Below is a small trained network, with its code and all its weights. Each question gives an input and a class and asks what happens when units are switched off, that is, made to give their printed mean instead of their output.

import numpy as np


def w(rows, s, z=0):
    codes = np.array(rows[::2]) - 128.0
    scale = np.full(codes.shape[1], s)
    scale[-1] = z or s
    return codes * scale


def norm(h):
    return h / np.sqrt((h * h).mean(-1, keepdims=True) + 1e-5)


def f(y):
    return y / 2 * (1 + np.tanh(0.7978845608 * (y + 0.044715 * y**3)))


def log_softmax(a):
    a = a - a.max(-1, keepdims=True)
    return a - np.log(np.exp(a).sum(-1, keepdims=True))


def net(x, mask):
    res = np.array(x, float).reshape(1, 7) / 4 @ E
    u = 0
    for l in range(2):
        y = f(norm(res) @ A[l][:, :-1].T + A[l][:, -1])
        res = res + np.where(mask[u : u + 15], y, B[l][:, -1]) @ B[l][:, :-1]
        u += 15
    return log_softmax(norm(res)[-1] @ U[:, :-1].T + U[:, -1])


A, B = {}, {}
E = w([
[173,88,240,159,207],'x0',
[97,60,148,43,2],'x1',
[182,168,117,85,124],'x2',
[117,175,102,211,141],'x3',
[217,148,197,66,165],'x4',
[153,39,35,142,136],'x5',
[90,158,145,5,147],'x6',
],0.0042)
A[0] = w([
[90,96,129,220,164,175],'L0N1',
[93,99,51,144,118,195],'L0N2',
[73,234,142,74,175,129],'L0N3',
[163,203,116,155,137,89],'L0N4',
[39,199,151,131,84,196],'L0N5',
[126,253,162,122,86,109],'L0N6',
[173,88,134,44,189,193],'L0N7',
[40,89,103,178,164,180],'L0N8',
[209,92,150,88,169,254],'L0N9',
[190,97,71,88,120,117],'L0N10',
[167,200,88,110,126,90],'L0N11',
[225,76,180,141,124,182],'L0N12',
[92,140,176,64,141,106],'L0N13',
[112,184,151,106,85,26],'L0N14',
[124,72,168,218,110,190],'L0N15',
],0.011,0.0022)
B[0] = w([
[250,132,119,157,231,246],'L0N1',
[87,100,99,70,102,231],'L0N2',
[207,118,137,131,193,254],'L0N3',
[194,155,190,202,190,180],'L0N4',
[151,44,100,109,144,249],'L0N5',
[238,109,120,91,162,247],'L0N6',
[28,59,121,179,82,249],'L0N7',
[235,71,74,60,122,221],'L0N8',
[30,132,188,169,108,246],'L0N9',
[86,75,184,66,70,182],'L0N10',
[192,79,164,219,117,172],'L0N11',
[88,195,153,126,22,227],'L0N12',
[206,79,113,194,124,217],'L0N13',
[151,119,59,109,109,170],'L0N14',
[189,200,91,3,65,235],'L0N15',
],0.0054,0.0043)
A[1] = w([
[89,174,133,149,187,5],'L1N1',
[66,247,89,177,124,85],'L1N2',
[147,69,50,126,128,194],'L1N3',
[151,194,136,136,84,136],'L1N4',
[30,137,50,51,117,135],'L1N5',
[207,150,186,58,144,183],'L1N6',
[98,126,78,72,84,169],'L1N7',
[144,110,109,20,47,91],'L1N8',
[128,100,204,84,136,138],'L1N9',
[77,129,112,62,120,86],'L1N10',
[60,135,85,125,71,202],'L1N11',
[119,254,123,110,235,119],'L1N12',
[133,45,72,161,211,105],'L1N13',
[172,88,136,81,132,100],'L1N14',
[169,221,139,83,66,127],'L1N15',
],0.0088,0.0024)
B[1] = w([
[156,111,110,159,147,109],'L1N1',
[182,149,46,200,232,113],'L1N2',
[127,62,112,106,49,237],'L1N3',
[101,194,115,86,95,139],'L1N4',
[56,94,217,169,125,197],'L1N5',
[59,113,45,166,110,239],'L1N6',
[171,165,202,169,212,200],'L1N7',
[172,124,129,192,156,254],'L1N8',
[152,86,23,76,117,171],'L1N9',
[107,165,159,143,177,151],'L1N10',
[60,142,253,146,208,190],'L1N11',
[99,80,178,128,190,164],'L1N12',
[53,99,81,71,111,195],'L1N13',
[149,98,75,176,111,193],'L1N14',
[110,171,52,117,102,159],'L1N15',
],0.0062,0.0052)
U = w([
[22,87,229,107,91,150],'0',
[223,164,147,204,230,131],'1',
[141,249,137,134,88,2],'2',
[196,93,14,69,137,177],'3',
],0.012,0.0039)

Each question gives the input, the list of numbers given to net, and the class t.
The units are the neurons (one row each of A and B). Each row of codes is followed by its name. A weight is (code - 128) times the scale printed after its matrix; where a second scale follows, it is the last column's (A, B and U).
mask holds one flag per neuron, layer by layer. A switched-off neuron (its flag False) gives its mean, the last column of its row in B, instead of its output. The means were averaged over made-up inputs and are rounded, as every weight is.
A unit's drop is (log p(t) with every unit on - log p(t) with that unit switched off) / (log p(t) with every unit on - log p(t) with every unit switched off).
The circuit of an input: a set's keep is (log p(t) with only the set's units on - log p(t) with every unit switched off) / (log p(t) with every unit on - log p(t) with every unit switched off). Starting from the 12 units with the biggest drops (on a tie, the unit counted first), units are removed one at a time, each time the one whose removal leaves the highest keep (on an exact tie, the one counted first), for as long as the keep stays at least 0.8.
units of the circuit, in order: the units of the circuit, biggest drop first
k most important neurons: the k neurons with the biggest drops, biggest first
top k neurons in layer l: the k neurons of layer l with the biggest drops, biggest first
drop of u: that unit's drop, to one decimal
input [5,-1,-5,-4,0,-2,-7], class 2: units of the circuit, in order	[L0N12; L0N15]
input [5,-1,2,-1,-4,-3,-7], class 3: units of the circuit, in order	[L0N15]
input [8,2,-4,3,1,5,-3], class 2: units of the circuit, in order	[L0N12; L0N15; L0N5]
input [-5,-4,1,5,8,0,8], class 1: 4 most important neurons	[L0N4; L0N11; L0N8; L0N2]
input [8,-5,-8,0,0,6,7], class 3: 2 most important neurons	[L0N8; L0N1]
input [8,3,-5,-1,6,7,-6], class 2: 2 most important neurons	[L0N12; L0N15]
input [-5,-5,8,1,8,1,6], class 1: 2 most important neurons	[L0N4; L0N11]
input [-7,-2,1,3,8,7,7], class 0: 2 most important neurons	[L0N7; L0N1]
input [4,7,-2,8,-8,2,3], class 3: top 2 neurons in layer 0	[L0N8; L0N1]
input [4,-3,-8,8,1,4,-2], class 3: 2 most important neurons	[L0N8; L0N15]
input [3,-2,-4,0,8,3,-7], class 2: drop of L0N15	0.1
input [1,-6,-3,-4,-7,-8,2], class 3: drop of L0N5	0.1
input [-6,6,-5,0,6,4,-1], class 0: drop of L0N2	0.0
input [-7,-7,0,0,6,3,2], class 1: top neuron in layer 1	[L1N3]
